Here is a tiny trained network, its code and every weight. The questions are about switching its units off for an input and a target symbol, where a switched-off unit gives its printed mean instead of its output.

import numpy as np


def w(rows, s, z=0):
    codes = np.array(rows[::2]) - 128.0
    scale = np.full(codes.shape[1], s)
    scale[-1] = z or s
    return codes * scale


def f(y):
    return np.maximum(y, 0)


def softmax(a):
    e = np.exp(a - a.max(-1, keepdims=True))
    return e / e.sum(-1, keepdims=True)


def log_softmax(a):
    a = a - a.max(-1, keepdims=True)
    return a - np.log(np.exp(a).sum(-1, keepdims=True))


def net(x, mask):
    ids = ['αβδεζηθλμξπστφψω'.index(c) for c in x.split()]
    T = len(ids)
    res = E[ids] + P[:T]
    u = 0
    for l in range(2):
        r = res
        for j in range(2):
            rows = slice(3 * j, 3 * j + 3)
            q, k, v = (r @ M[l][rows].T for M in (Q, K, V))
            z = softmax(np.where(np.tri(T) > 0, q @ k.T / 3**0.5, -1e9)) @ v
            o = O[l][rows]
            res = res + np.where(mask[u + j], z, o[:, -1]) @ o[:, :-1]
        u += 2
        y = f(res @ A[l][:, :-1].T + A[l][:, -1])
        res = res + np.where(mask[u : u + 4], y, B[l][:, -1]) @ B[l][:, :-1]
        u += 4
    return log_softmax(res[-1] @ U[:, :-1].T + U[:, -1])


Q, K, V, O, A, B = {}, {}, {}, {}, {}, {}
E = w([
[72,119,46,53,140,127,102,160,195,163],'α',
[119,126,113,199,134,119,179,91,94,191],'β',
[212,121,138,134,214,132,89,118,106,135],'δ',
[197,183,28,155,173,111,117,90,59,139],'ε',
[92,142,148,189,95,56,149,180,148,143],'ζ',
[150,60,149,101,190,89,194,94,82,121],'η',
[105,71,250,132,52,124,96,114,168,99],'θ',
[125,164,175,102,106,77,138,118,45,187],'λ',
[180,162,180,160,133,182,107,75,95,171],'μ',
[97,117,123,120,56,105,232,139,88,104],'ξ',
[55,75,150,198,210,73,117,127,198,96],'π',
[103,76,157,165,56,188,206,130,65,131],'σ',
[91,126,130,139,113,174,120,169,69,108],'τ',
[95,206,120,138,137,127,170,112,75,84],'φ',
[93,153,190,210,103,150,79,164,139,83],'ψ',
[137,92,14,182,170,158,216,159,115,87],'ω',
],0.019)
P = w([
[220,133,130,81,103,113,141,144,144,111],'0',
[51,129,252,140,195,103,149,113,108,153],'1',
[64,35,159,152,149,102,95,62,99,88],'2',
[68,16,170,168,117,86,39,60,95,79],'3',
[250,112,87,150,121,76,102,196,60,114],'4',
[180,154,176,132,187,121,112,212,62,133],'5',
[158,145,233,129,229,136,117,233,81,126],'6',
],0.012)
Q[0] = w([
[109,170,195,109,180,211,167,146,186,106],'0.h0',
[199,180,92,117,34,176,116,183,164,114],'0.h0',
[119,132,85,132,84,162,96,61,159,46],'0.h0',
[145,223,2,115,94,159,107,165,119,77],'0.h1',
[109,117,175,179,72,107,140,72,130,144],'0.h1',
[196,97,52,38,106,178,189,56,137,101],'0.h1',
],0.0084)
K[0] = w([
[150,9,89,148,88,36,28,15,57,27],'0.h0',
[113,120,236,199,248,116,203,178,68,120],'0.h0',
[252,134,172,112,122,68,170,253,160,109],'0.h0',
[161,161,178,84,164,76,213,129,112,78],'0.h1',
[139,120,125,17,189,151,185,173,206,143],'0.h1',
[228,198,185,211,97,186,250,130,141,25],'0.h1',
],0.0061)
V[0] = w([
[167,149,168,160,183,133,171,1,210,119],'0.h0',
[133,101,132,107,95,137,64,56,176,255],'0.h0',
[152,99,215,92,136,186,43,127,158,120],'0.h0',
[111,165,103,157,117,52,139,181,152,128],'0.h1',
[42,185,83,98,73,126,132,56,101,167],'0.h1',
[127,179,113,101,139,187,132,136,223,119],'0.h1',
],0.0072)
O[0] = w([
[100,70,159,223,113,136,128,170,186,255,3],'0.h0',
[171,62,144,155,78,136,219,231,7,169,201],'0.h0',
[65,223,34,110,126,8,122,73,43,135,134],'0.h0',
[213,104,192,144,112,139,62,111,175,168,156],'0.h1',
[129,130,115,113,42,160,139,144,143,101,181],'0.h1',
[93,144,60,229,7,63,106,190,190,124,56],'0.h1',
],0.0068,0.0035)
A[0] = w([
[180,203,153,160,29,130,142,181,133,41,101],'0.n0',
[136,124,190,92,88,162,183,66,135,119,108],'0.n1',
[174,222,116,238,37,171,128,71,120,116,147],'0.n2',
[128,100,85,159,2,156,77,164,152,69,3],'0.n3',
],0.0065,0.0037)
B[0] = w([
[144,100,166,192,165,91,112,45,247,96,254],'0.n0',
[133,181,195,154,105,217,124,181,230,81,188],'0.n1',
[108,226,121,221,152,253,92,156,87,141,195],'0.n2',
[161,124,100,61,176,115,201,241,194,136,204],'0.n3',
],0.0066,0.0032)
Q[1] = w([
[168,71,114,154,99,125,107,54,115,140],'1.h0',
[13,67,160,138,177,140,127,71,134,111],'1.h0',
[99,190,198,118,130,129,213,124,126,158],'1.h0',
[55,168,177,117,94,112,221,28,180,178],'1.h1',
[116,176,148,108,154,128,128,253,129,90],'1.h1',
[25,107,169,104,131,181,86,82,87,157],'1.h1',
],0.0079)
K[1] = w([
[156,212,138,131,178,137,141,176,160,162],'1.h0',
[234,127,97,130,67,127,90,133,144,76],'1.h0',
[129,83,104,164,68,125,79,121,96,99],'1.h0',
[247,154,116,254,109,90,112,137,98,24],'1.h1',
[125,81,90,82,122,176,19,94,92,129],'1.h1',
[220,144,60,135,71,98,148,169,160,122],'1.h1',
],0.0074)
V[1] = w([
[137,79,50,106,200,189,118,140,90,143],'1.h0',
[255,186,160,88,130,85,32,177,91,158],'1.h0',
[127,7,101,71,172,49,122,94,162,153],'1.h0',
[95,129,138,71,109,154,186,135,103,117],'1.h1',
[76,158,71,145,134,124,79,182,182,135],'1.h1',
[106,115,80,75,51,153,103,127,190,193],'1.h1',
],0.0074)
O[1] = w([
[2,166,109,171,132,169,176,170,125,57,118],'1.h0',
[143,84,65,80,223,131,120,139,36,66,138],'1.h0',
[132,185,172,75,145,104,132,226,132,132,200],'1.h0',
[77,111,199,80,53,113,171,93,125,68,180],'1.h1',
[159,208,59,167,105,151,114,131,85,80,252],'1.h1',
[163,119,181,139,112,162,127,162,79,101,239],'1.h1',
],0.0095,0.0032)
A[1] = w([
[128,82,11,47,103,150,129,171,232,105,48],'1.n0',
[43,79,65,81,198,152,107,51,236,253,2],'1.n1',
[128,138,86,56,65,157,174,143,57,176,69],'1.n2',
[95,166,161,119,134,117,26,143,14,162,114],'1.n3',
],0.0053,0.005)
B[1] = w([
[38,163,244,73,238,140,92,54,157,254,208],'1.n0',
[150,172,84,43,49,151,95,205,156,156,210],'1.n1',
[94,71,117,133,69,162,114,109,119,144,191],'1.n2',
[154,162,136,160,88,68,54,162,163,121,254],'1.n3',
],0.01,0.0051)
U = w([
[113,138,111,66,100,185,117,189,119,174,156],'α',
[76,97,77,238,127,158,143,118,18,226,192],'β',
[220,72,151,165,202,161,66,149,103,113,89],'δ',
[184,152,45,159,126,128,89,99,96,116,111],'ε',
[143,124,91,206,141,66,126,175,177,150,119],'ζ',
[155,44,174,123,151,145,153,112,35,113,117],'η',
[200,96,174,129,99,171,86,119,178,88,28],'θ',
[138,125,161,136,65,52,82,95,51,179,2],'λ',
[170,157,140,168,103,254,61,74,113,145,73],'μ',
[154,139,127,113,43,162,185,69,145,112,149],'ξ',
[88,73,84,210,221,91,98,189,95,107,39],'π',
[126,31,166,192,122,250,149,153,112,180,164],'σ',
[166,105,104,130,27,197,107,199,90,42,171],'τ',
[112,203,128,144,143,125,138,17,103,55,253],'φ',
[126,123,126,216,187,217,74,159,191,76,45],'ψ',
[142,71,60,185,199,226,171,167,110,88,150],'ω',
],0.0063,0.006)

Each question gives the input, a string of symbols that net reads in full, and the target symbol t.
The units are the heads (3 rows each of Q, K, V and O) and the neurons (one row each of A and B). Each row of codes is followed by its name. A weight is (code - 128) times the scale printed after its matrix; where a second scale follows, it is the last column's (O, A, B and U).
mask holds one flag per unit, layer by layer, with each layer's heads first. A switched-off unit (its flag False) gives its mean, the last column of its rows in O or B, instead of its output. The means were averaged over made-up inputs and are rounded, as every weight is.
A unit's drop is (log p(t) with every unit on - log p(t) with that unit switched off) / (log p(t) with every unit on - log p(t) with every unit switched off).
The circuit of an input: a set's keep is (log p(t) with only the set's units on - log p(t) with every unit switched off) / (log p(t) with every unit on - log p(t) with every unit switched off). Starting from all 12 units, units are removed one at a time, each time the one whose removal leaves the highest keep (on an exact tie, the one counted first), for as long as the keep stays at least 0.8.
units of the circuit, in order: the units of the circuit, biggest drop first
top k neurons: the k neurons with the biggest drops, biggest first
k most important neurons of layer l: the k neurons of layer l with the biggest drops, biggest first
drop when u is switched off: that unit's drop, to one decimal
input α τ α μ, target τ: units of the circuit, in order -> 1.h1; 1.n0; 0.h1
input ζ ζ β, target δ: units of the circuit, in order -> 1.h0; 0.h1; 0.h0
input τ λ β, target φ: units of the circuit, in order -> 0.h0
input τ β φ λ, target φ: units of the circuit, in order -> 0.h0; 0.h1
input α τ α, target τ: units of the circuit, in order -> 1.h1; 0.h1; 0.n3
input ξ η α ξ σ, target σ: 2 most important neurons of layer 1 -> 1.n3; 1.n1
input τ α β α ζ α τ, target τ: units of the circuit, in order -> 1.h1; 1.n0
input α β τ ζ τ β ζ, target ζ: units of the circuit, in order -> 0.h1; 0.n0
input η β ψ β, target α: units of the circuit, in order -> 1.h1; 1.n1; 0.h1
input δ τ φ β ω, target φ: units of the circuit, in order -> 0.h0; 1.h1; 1.n0
input σ λ λ ξ μ, target η: units of the circuit, in order -> 1.h1; 0.h1
input α α α θ τ η α, target λ: units of the circuit, in order -> 0.h0; 1.h0; 0.h1
input η ω α α, target α: units of the circuit, in order -> 1.h0; 1.n0
input δ τ α α, target π: units of the circuit, in order -> 1.h0
input η β τ τ, target α: units of the circuit, in order -> 1.h1; 0.h1; 1.n1
input α α β ζ, target τ: top 2 neurons -> 0.n3; 1.n0
input η α τ α φ ε, target τ: top 3 neurons -> 1.n0; 0.n0; 1.n3
input α δ α μ, target τ: 2 most important neurons of layer 1 -> 1.n0; 1.n3
input α η θ ζ, target ζ: 2 most important neurons of layer 0 -> 0.n3; 0.n0
input σ α α β π α α, target σ: most important neuron of layer 0 -> 0.n2
input σ ζ β, target ξ: top 2 neurons -> 1.n1; 0.n1
input μ α α, target β: 2 most important neurons of layer 0 -> 0.n0; 0.n2
input τ η η α, target α: 2 most important neurons of layer 1 -> 1.n1; 1.n0
input β τ η, target σ: drop when 1.n3 is switched off -> 0.0
input λ σ ζ τ, target η: drop when 1.h1 is switched off -> 0.4
input φ β ζ, target μ: drop when 0.n1 is switched off -> 0.1
input λ α τ α, target η: 2 most important neurons of layer 0 -> 0.n1; 0.n2
